Each row has a name. Each question is about the rows just above it.

Columns, left to right: N C E P Z J G T
L: [109 133 167 138 125 142 138 120]
K: [127  68  77 146 133 195 128 158]
B: [150 128  78 122 134 181 165 133]
[167  77] is in which column, read top down? | E
Which column holds this, read top down? [158 133] | T

Columns, left to right: damiv degi fifun nam kuzu
Mos: [137 122 189  91 101]
gif: [172 156  92 156 147]
bipa: [106 136 113 149 127]
Lefi: [133 126 124 142 113]
Bidaf: [108 103 192  80  98]
poku: [127 102 112 168 141]
Which column holds [108 127] top down? | damiv
Which column holds this, read top down? [137 172 106 133] | damiv
Which column holds [ 91 156 149 142  80] top down? | nam
[113  98] is in which column, read top down? | kuzu
Which column holds this, read top down? [189  92 113 124] | fifun

Columns, left to right: Leriz Tadiv tel bimok Siken dozim soku
kize: [ 73 151 141 146 106 118 127]
Migub: [120 147 151 138 124 140 119]
Zala: [120 147 151 138  82 123 136]
Which column holds [ 73 120] top down? | Leriz
Which column holds [118 140] top down? | dozim
Which column holds this, read top down? [147 147] | Tadiv
[127 119] is in which column, read top down? | soku

Columns, left to right: tobet runer vev sama
delav: [ 80  77 118  83]
vabef: [103  94  91  83]
Dani: [ 70  74 120  72]
gerir: [144 120 167 119]
Posoz: [103  94  91 107]
Moni: [144 120 117 146]
tal: [64 56 92 60]
sobo: [ 99 161 127 100]
puvab: [ 84  98 118  85]
teb: [108  98  82 111]
zif: [ 80  77 118 133]
Which column holds [127 118  82] top down? | vev
Which column holds [ 83  72 119 107 146  60] top down? | sama
[167  91 117  92 127 118  82] is in which column, read top down? | vev

Columns, left to right: Ketap ruke Toso Reve Lus Segiz funet vube
Tev: [138 130 143 128 129 129 128 187]
mori: [131 137 137 148 129 129 131 161]
Bop: [151 136 130 128 126 148 147 133]
Where do [151 136 130 128 126 148 147 133] appear? | Bop
Which column holds [148 128] top down? | Reve
[187 161] is in which column, read top down? | vube

Columns, left to right: resov vudo ser fozev tig kosor Lur
Zug: [106 169 131  73 117 153 118]
vun: [167 163 132 130  88 138 126]
keze: [118 157 162  71 122 162 112]
ker: [103 122  68 130 109  70 162]
nak: [156 188 106  86 111 115 134]
Nuri: [149 181 107 104  86 130 122]
feza: [146 140 192  97 148 185  87]
nuvam: [114 178  83 158 102 104  83]
[122 109] is in which column, read top down? | tig
[157 122 188 181 140] is in which column, read top down? | vudo
Which column holds [188 181 140] top down? | vudo
[153 138 162  70] is in which column, read top down? | kosor
[130  86 104  97] is in which column, read top down? | fozev
[162  70] is in which column, read top down? | kosor
[131 132] is in which column, read top down? | ser

Columns, left to right: zeko Dif Kur latar Maz Tar
gisip: [156 145 187 131 143 125]
bula: [114 132 162 162 141 153]
nidi: [129 114 148 102 143 168]
rokek: [107 152 145 142 126 105]
bufel: [117 121 146 135 110 120]
negun: [166 143 184 131 111 107]
muzag: [129 114 148 143 143 168]
foge: [120 131  94 158 129 152]
pudok: [120 131 138 158 129 152]
fulu: [110 130  60 120 178 167]
Muras: [152 123 138  91 127 111]
[129 120] is in which column, read top down? | zeko
Which column holds [107 117 166 129 120 120] top down? | zeko
Which column holds [162 102 142 135] top down? | latar
Which column holds [141 143 126 110 111 143 129 129 178 127] top down? | Maz

Columns, left to right: led Bimun sufut konin Sek kema
bada: [147 121 135 133 120 119]
Vive: [141 123 138 146 116 106]
Tezo: [155 121 132 125 126 128]
zaka: [127  99 137 117 170 137]
belaf: [108 129 141 194 107  70]
dogo: [130  88 147 111 186 136]
Bivi: [129  75 150 105 195 138]
galun: [131 110 125 122 153 136]
Which column holds this, read top down? [116 126] | Sek
Which column holds [155 127 108 130] top down? | led
Which column holds [137  70 136 138] top down? | kema
Which column holds [117 194 111 105 122] top down? | konin

Columns, left to right: Vuda Fuvem garos zab
nosum: [122 131 168  70]
kivof: [165  98 103 173]
nodu: [134 122 131 110]
Fel: [126 149 151  72]
lufi: [159  94 115 168]
Which column holds this, read top down? [165 134 126 159] | Vuda
[165 134] is in which column, read top down? | Vuda
Which column holds this, read top down? [110  72] | zab
Which column holds [ 98 122 149  94] top down? | Fuvem
[ 70 173] is in which column, read top down? | zab
Which column holds [ 70 173 110] top down? | zab

Columns, left to right: pebag zeku Tefel Mudo kif gefek bet
lom: [116  83 118 157 134 123  82]
tebo: [121  83 118 157 134 159  82]
Libe: [140 115  57 117  78 111 180]
Dumi: [121  83 118  98 125 129 135]
mebas: [121  83 118 157 134 123  82]
[ 78 125] is in which column, read top down? | kif
Which column holds [134  78] top down? | kif
Which column holds this, read top down? [ 83 115  83  83] | zeku
[140 121 121] is in which column, read top down? | pebag
Whose row is [140 115  57 117  78 111 180]? | Libe
[ 78 125 134] is in which column, read top down? | kif
Whose row is [116  83 118 157 134 123  82]? | lom

Columns, left to right: zunid Sozu let gab nipe Sib kugan
Lapi: [146 161  89 126 102 112 120]
vadu: [ 99 103 185 139 151 105 137]
Vep: [167 112  59  96  84 149 113]
kolad: [167  84 107 109  89 110 121]
nuv: [ 82 147 169 123 191 151 102]
biri: [120 153 139 152 130  86 152]
zepa: [100 123 144 169 100  95 162]
[ 59 107 169 139 144] is in which column, read top down? | let
Which column holds [139 144] top down? | let
[139  96 109 123 152 169] is in which column, read top down? | gab

Columns, left to right: surog modid rebo zuzok til rov
veg: [104 123 141 154 165 164]
sinil: [ 90 104 123 141 154 165]
femud: [154 165 164 137  99  77]
tol: [123 141 154 165 164 137]
mot: [127 104  90  90 104 123]
Mupi: [ 90  90 104 123 141 154]
Which column holds [123 104 165] top down? | modid
Which column holds [141 137] top down? | zuzok
Which column holds this, read top down? [165 141 104] | modid
Which column holds [164 165  77 137] top down? | rov

Columns, left to right: lavol Bemef fal tebe Suda kat pudav
Sulen: [ 82  89  90 181  84  83 123]
fevu: [101  85  84 108 172  83 167]
govem: [115 174 175 164 178 171 124]
Tenid: [115 174 175 164 178 178  83]
Which column holds [108 164 164] top down? | tebe
Which column holds [ 85 174] top down? | Bemef
Which column holds this, read top down? [181 108 164] | tebe
Which column holds [ 84 175 175] top down? | fal
Which column holds [ 83 171] top down? | kat
[181 108] is in which column, read top down? | tebe

Columns, left to right: mame gefo lebu dagum zit zir
lon: [150 179 120 114 129 124]
Damog: [150 179 120 114 129 155]
keber: [150 179 120 114 112 140]
noloz: [150 179 120 114 127 115]
fose: [128 165 131 117 136 164]
[140 115] is in which column, read top down? | zir
Which column holds this, read top down? [112 127] | zit

Columns, left to right: kebik nifov fuvab Gumog
pidam: [124  93 142 129]
ved: [132  75 156 126]
vot: [119 111 120 139]
Which column holds [142 156] top down? | fuvab
Which column holds this, read top down? [ 75 111] | nifov

Columns, left to right: Fom kavi niros Veb
miga: [182 126 169 185]
votif: [104 108 135 109]
Feg: [182 126 169 153]
zeza: [146 134 174 167]
Pif: [103 158 126 110]
Dese: [144 103 158 168]
suf: [151 151  88 122]
fer: [102 103 158 168]
sola: [142 170  74 128]
nuris: [104 101 135 109]
kope: [150  95 132  88]
Which column holds this, read top down? [128 109] | Veb
[153 167 110] is in which column, read top down? | Veb
Which column holds this, read top down? [104 182 146 103 144 151 102 142] | Fom

Columns, left to right: Refu basam badu ruzu zuvu daza
mab: [122  72  86 116 160 115]
Kapob: [134  94  86  70 133 134]
lop: [121  86  86  91 150 142]
pima: [121  86  86 105 160  84]
Whose row is [121  86  86  91 150 142]? | lop
Which column holds [122 134 121] top down? | Refu
Which row holds [122  72  86 116 160 115]? | mab
[115 134 142] is in which column, read top down? | daza
[94 86] is in which column, read top down? | basam

